Below is a small trained network, with its code and all its weights. Each question gives an input and a class and asks what happens when units are switched off, that is, made to give their printed mean instead of their output.

import numpy as np


def w(rows, s, z=0):
    codes = np.array(rows[::2]) - 128.0
    scale = np.full(codes.shape[1], s)
    scale[-1] = z or s
    return codes * scale


def norm(h):
    return h / np.sqrt((h * h).mean(-1, keepdims=True) + 1e-5)


def f(y):
    return np.maximum(y, 0)


def log_softmax(a):
    a = a - a.max(-1, keepdims=True)
    return a - np.log(np.exp(a).sum(-1, keepdims=True))


def net(x, mask):
    res = np.array(x, float).reshape(1, 8) / 4 @ E
    u = 0
    for l in range(4):
        y = f(norm(res) @ A[l][:, :-1].T + A[l][:, -1])
        res = res + np.where(mask[u : u + 3], y, B[l][:, -1]) @ B[l][:, :-1]
        u += 3
    return log_softmax(norm(res)[-1] @ U[:, :-1].T + U[:, -1])


A, B = {}, {}
E = w([
[126,129,103,119,119,143,136,124],'x0',
[130,141,132,143,136,138,129,136],'x1',
[152,32,31,240,148,90,60,118],'x2',
[158,136,148,138,123,111,108,149],'x3',
[245,129,157,149,166,140,192,20],'x4',
[152,150,119,130,125,116,113,137],'x5',
[112,121,142,113,124,101,122,104],'x6',
[96,116,86,183,53,41,219,184],'x7',
],0.012)
A[0] = w([
[208,149,156,139,116,83,254,89,121],'0.n1',
[202,98,139,176,138,132,173,30,4],'0.n2',
[229,136,180,90,156,153,196,39,177],'0.n3',
],0.019,0.0037)
B[0] = w([
[43,51,155,146,197,229,247,140,239],'0.n1',
[220,176,28,134,168,52,75,160,211],'0.n2',
[115,158,210,154,37,186,107,78,254],'0.n3',
],0.013,0.018)
A[1] = w([
[101,86,75,102,164,154,3,161,43],'1.n1',
[82,134,164,54,198,243,8,122,117],'1.n2',
[49,184,197,11,87,163,141,226,5],'1.n3',
],0.017,0.0016)
B[1] = w([
[41,76,183,99,199,229,125,164,193],'1.n1',
[178,208,106,51,102,114,20,112,226],'1.n2',
[253,199,32,146,174,14,128,158,250],'1.n3',
],0.012,0.018)
A[2] = w([
[193,52,96,182,194,165,78,61,5],'2.n1',
[5,63,140,145,56,110,65,216,92],'2.n2',
[88,95,51,207,149,77,209,204,197],'2.n3',
],0.021,0.0021)
B[2] = w([
[148,187,97,65,154,69,113,162,185],'2.n1',
[84,133,147,152,5,163,58,118,175],'2.n2',
[146,73,144,178,52,94,125,83,254],'2.n3',
],0.02,0.021)
A[3] = w([
[52,138,162,74,134,163,21,147,120],'3.n1',
[33,104,167,103,133,125,253,169,3],'3.n2',
[151,138,111,178,110,79,232,153,25],'3.n3',
],0.026,0.0023)
B[3] = w([
[110,88,117,158,200,143,220,173,241],'3.n1',
[81,84,123,100,232,221,71,252,193],'3.n2',
[118,21,70,84,201,37,210,44,254],'3.n3',
],0.017,0.015)
U = w([
[179,218,95,102,161,129,80,143,112],'0',
[77,67,139,141,173,214,163,153,253],'1',
[147,64,85,151,113,57,167,76,68],'2',
[65,96,130,191,8,137,82,138,94],'3',
[140,191,231,135,85,233,149,55,73],'4',
],0.016,0.0041)

Each question gives the input, the list of numbers given to net, and the class t.
The units are the neurons (one row each of A and B). Each row of codes is followed by its name. A weight is (code - 128) times the scale printed after its matrix; where a second scale follows, it is the last column's (A, B and U).
mask holds one flag per neuron, layer by layer. A switched-off neuron (its flag False) gives its mean, the last column of its row in B, instead of its output. The means were averaged over made-up inputs and are rounded, as every weight is.
A unit's drop is (log p(t) with every unit on - log p(t) with that unit switched off) / (log p(t) with every unit on - log p(t) with every unit switched off).
The circuit of an input: a set's keep is (log p(t) with only the set's units on - log p(t) with every unit switched off) / (log p(t) with every unit on - log p(t) with every unit switched off). Starting from all 12 units, units are removed one at a time, each time the one whose removal leaves the highest keep (on an exact tie, the one counted first), for as long as the keep stays at least 0.8.
units of the circuit, in order: the units of the circuit, biggest drop first
top k neurons: the k neurons with the biggest drops, biggest first
k most important neurons of layer l: the k neurons of layer l with the biggest drops, biggest first
drop of u: that unit's drop, to one decimal
input [-4,-5,-7,-7,8,3,-7,-3], class 4: units of the circuit, in order -> [0.n3]
input [2,6,-6,-7,6,-2,6,3], class 1: top 2 neurons -> [0.n1, 3.n2]
input [-4,-3,-1,7,7,1,1,-2], class 4: top 2 neurons -> [0.n3, 1.n3]
input [-3,7,-6,-2,4,2,-4,-8], class 4: top 2 neurons -> [0.n3, 2.n1]
input [2,-4,0,-4,-8,-7,-1,-4], class 0: top 3 neurons -> [0.n2, 1.n3, 1.n2]
input [1,6,-7,4,3,-5,-7,7], class 1: top 2 neurons -> [0.n1, 3.n2]
input [-1,7,2,3,-5,7,-3,-6], class 1: top 2 neurons -> [1.n1, 3.n1]
input [-6,5,5,-6,-2,1,4,-5], class 1: top 3 neurons -> [3.n1, 1.n1, 1.n3]
input [0,0,7,-7,-1,-8,-2,6], class 3: top 2 neurons -> [1.n3, 2.n2]
input [-5,-7,7,-4,0,5,-6,2], class 3: top 2 neurons -> [1.n3, 1.n2]
input [-5,-3,-4,-4,0,-1,0,0], class 0: 2 most important neurons of layer 1 -> [1.n3, 1.n1]
input [-4,-8,-8,1,0,-3,-5,-5], class 0: top 2 neurons -> [1.n3, 2.n3]
input [-6,5,1,-3,-4,2,6,3], class 3: 2 most important neurons of layer 0 -> [0.n3, 0.n1]
input [3,6,2,0,-6,-5,6,5], class 3: units of the circuit, in order -> [2.n2]
input [-8,7,2,0,-1,8,-3,1], class 3: drop of 1.n3 -> 1.1
input [-5,1,-2,-5,-6,-7,6,-4], class 0: drop of 0.n2 -> 0.1
input [-3,0,3,7,-3,4,-1,8], class 3: drop of 2.n3 -> 0.0
